Below are the code and all the weights of a small trained network. Each question names an input and a class and asks about switching units off, where a switched-off unit gives its printed mean instead of its output.

import numpy as np


def w(rows, s, z=0):
    codes = np.array(rows[::2]) - 128.0
    scale = np.full(codes.shape[1], s)
    scale[-1] = z or s
    return codes * scale


def f(y):
    return np.maximum(y, 0)


def log_softmax(a):
    a = a - a.max(-1, keepdims=True)
    return a - np.log(np.exp(a).sum(-1, keepdims=True))


def net(x, mask):
    res = np.array(x, float).reshape(1, 4) / 4 @ E
    y = f(res @ A[0][:, :-1].T + A[0][:, -1])
    res = res + np.where(mask, y, B[0][:, -1]) @ B[0][:, :-1]
    return log_softmax(res[-1] @ U[:, :-1].T + U[:, -1])


A, B = {}, {}
E = w([
[76,187,68,106,181,152,140,2,210,155,69],'x0',
[155,102,65,95,168,87,88,168,195,106,116],'x1',
[96,163,82,127,186,179,116,142,29,218,28],'x2',
[106,201,79,48,80,182,97,156,103,95,97],'x3',
],0.0061)
A[0] = w([
[131,121,171,150,123,138,136,64,127,131,157,253],'neuron 1',
[136,81,157,136,120,103,133,166,183,101,181,181],'neuron 2',
[129,112,131,117,120,107,135,160,187,107,153,192],'neuron 3',
[126,130,117,133,142,122,123,106,181,140,113,176],'neuron 4',
[125,126,142,144,149,144,135,84,68,169,103,229],'neuron 5',
[125,155,146,129,111,163,130,105,78,125,129,167],'neuron 6',
[143,120,131,125,123,119,120,137,130,139,130,133],'neuron 7',
[121,170,53,101,163,143,125,135,160,151,57,240],'neuron 8',
[128,169,109,121,128,149,129,85,149,140,98,215],'neuron 9',
[118,161,126,116,113,136,123,60,225,100,141,184],'neuron 10',
[127,91,130,156,165,120,131,96,123,172,100,188],'neuron 11',
[124,152,138,123,101,147,124,180,4,118,132,209],'neuron 12',
],0.016,0.0028)
B[0] = w([
[60,170,197,140,74,86,101,114,217,98,145,191],'neuron 1',
[208,36,90,207,91,114,59,202,143,106,176,235],'neuron 2',
[155,70,53,174,82,113,74,152,157,93,163,199],'neuron 3',
[158,79,111,121,190,147,187,107,163,135,191,174],'neuron 4',
[86,202,155,194,160,58,130,183,78,166,130,210],'neuron 5',
[105,177,68,98,89,68,151,217,137,172,114,182],'neuron 6',
[95,95,123,134,144,135,137,150,122,122,116,144],'neuron 7',
[136,148,57,97,151,193,60,24,28,53,67,232],'neuron 8',
[51,144,65,69,184,124,161,130,145,120,85,198],'neuron 9',
[180,181,109,93,95,139,200,7,216,144,164,220],'neuron 10',
[119,138,169,197,229,106,145,100,95,148,148,182],'neuron 11',
[177,83,222,20,36,214,169,219,92,197,79,246],'neuron 12',
],0.014,0.012)
U = w([
[97,158,106,168,221,125,89,115,26,129,87,59],'0',
[184,2,101,207,109,107,10,208,137,75,176,254],'1',
[168,91,233,78,64,161,212,231,98,227,115,129],'2',
[81,143,236,210,175,52,152,113,161,142,193,145],'3',
[123,149,68,63,171,169,190,23,168,72,135,137],'4',
[43,208,155,106,94,65,178,165,138,168,102,148],'5',
[136,127,106,50,73,202,64,144,62,95,60,73],'6',
[186,108,137,142,42,109,136,92,202,95,197,49],'7',
],0.0048,0.00076)

Each question gives the input, the list of numbers given to net, and the class t.
The units are the neurons (one row each of A and B). Each row of codes is followed by its name. A weight is (code - 128) times the scale printed after its matrix; where a second scale follows, it is the last column's (A, B and U).
mask holds one flag per neuron, in row order. A switched-off neuron (its flag False) gives its mean, the last column of its row in B, instead of its output. The means were averaged over made-up inputs and are rounded, as every weight is.
A unit's drop is (log p(t) with every unit on - log p(t) with that unit switched off) / (log p(t) with every unit on - log p(t) with every unit switched off).
The circuit of an input: a set's keep is (log p(t) with only the set's units on - log p(t) with every unit switched off) / (log p(t) with every unit on - log p(t) with every unit switched off). Starting from all 12 units, units are removed one at a time, each time the one whose removal leaves the highest keep (on an exact tie, the one counted first), for as long as the keep stays at least 0.8.
circuit, biggest first: the units of the circuit, biggest drop first
unit that matters most: the unit with the biggest drop
top k neurons: the k neurons with the biggest drops, biggest first
drop when u is switched off: that unit's drop, to one decimal
input [-4,-2,8,7], class 2: circuit, biggest first => (neuron 12)
input [8,-4,7,3], class 0: circuit, biggest first => (neuron 5; neuron 8)
input [0,-7,-4,1], class 5: circuit, biggest first => (neuron 2; neuron 1)
input [0,2,-2,6], class 4: circuit, biggest first => (neuron 12; neuron 2)
input [7,-3,3,-6], class 0: top 4 neurons => (neuron 5; neuron 8; neuron 11; neuron 9)
input [8,0,5,-5], class 0: top 2 neurons => (neuron 5; neuron 11)
input [6,-7,0,-1], class 5: circuit, biggest first => (neuron 5; neuron 2)
input [6,-4,4,4], class 0: circuit, biggest first => (neuron 5; neuron 12)
input [-3,0,6,7], class 2: top 4 neurons => (neuron 12; neuron 3; neuron 6; neuron 5)
input [8,-7,-1,-2], class 4: top 4 neurons => (neuron 10; neuron 9; neuron 12; neuron 4)
input [1,-8,1,-4], class 5: top 2 neurons => (neuron 2; neuron 6)
input [7,-7,6,-8], class 3: top 3 neurons => (neuron 1; neuron 11; neuron 5)
input [-5,-8,-3,-7], class 1: top 2 neurons => (neuron 2; neuron 10)
input [6,-5,-2,-6], class 3: unit that matters most => neuron 8
input [2,-7,6,1], class 5: top 3 neurons => (neuron 5; neuron 6; neuron 2)
input [6,-7,7,-4], class 0: top 2 neurons => (neuron 8; neuron 11)
input [8,-1,3,-6], class 4: top 2 neurons => (neuron 10; neuron 8)
input [4,-7,-2,-2], class 5: top 2 neurons => (neuron 2; neuron 6)
input [8,-5,3,7], class 4: top 2 neurons => (neuron 10; neuron 8)
input [7,-6,-3,0], class 4: top neuron => (neuron 10)
input [8,-8,-5,-2], class 4: top 3 neurons => (neuron 10; neuron 9; neuron 2)
input [-1,-6,-8,-7], class 1: top 2 neurons => (neuron 2; neuron 3)
input [-1,-7,-5,-5], class 1: drop when neuron 1 is switched off => -0.2
input [-8,6,7,4], class 2: drop when neuron 12 is switched off => 1.6
input [-7,8,8,1], class 2: drop when neuron 12 is switched off => 2.5
input [5,5,-2,6], class 4: drop when neuron 4 is switched off => 0.0
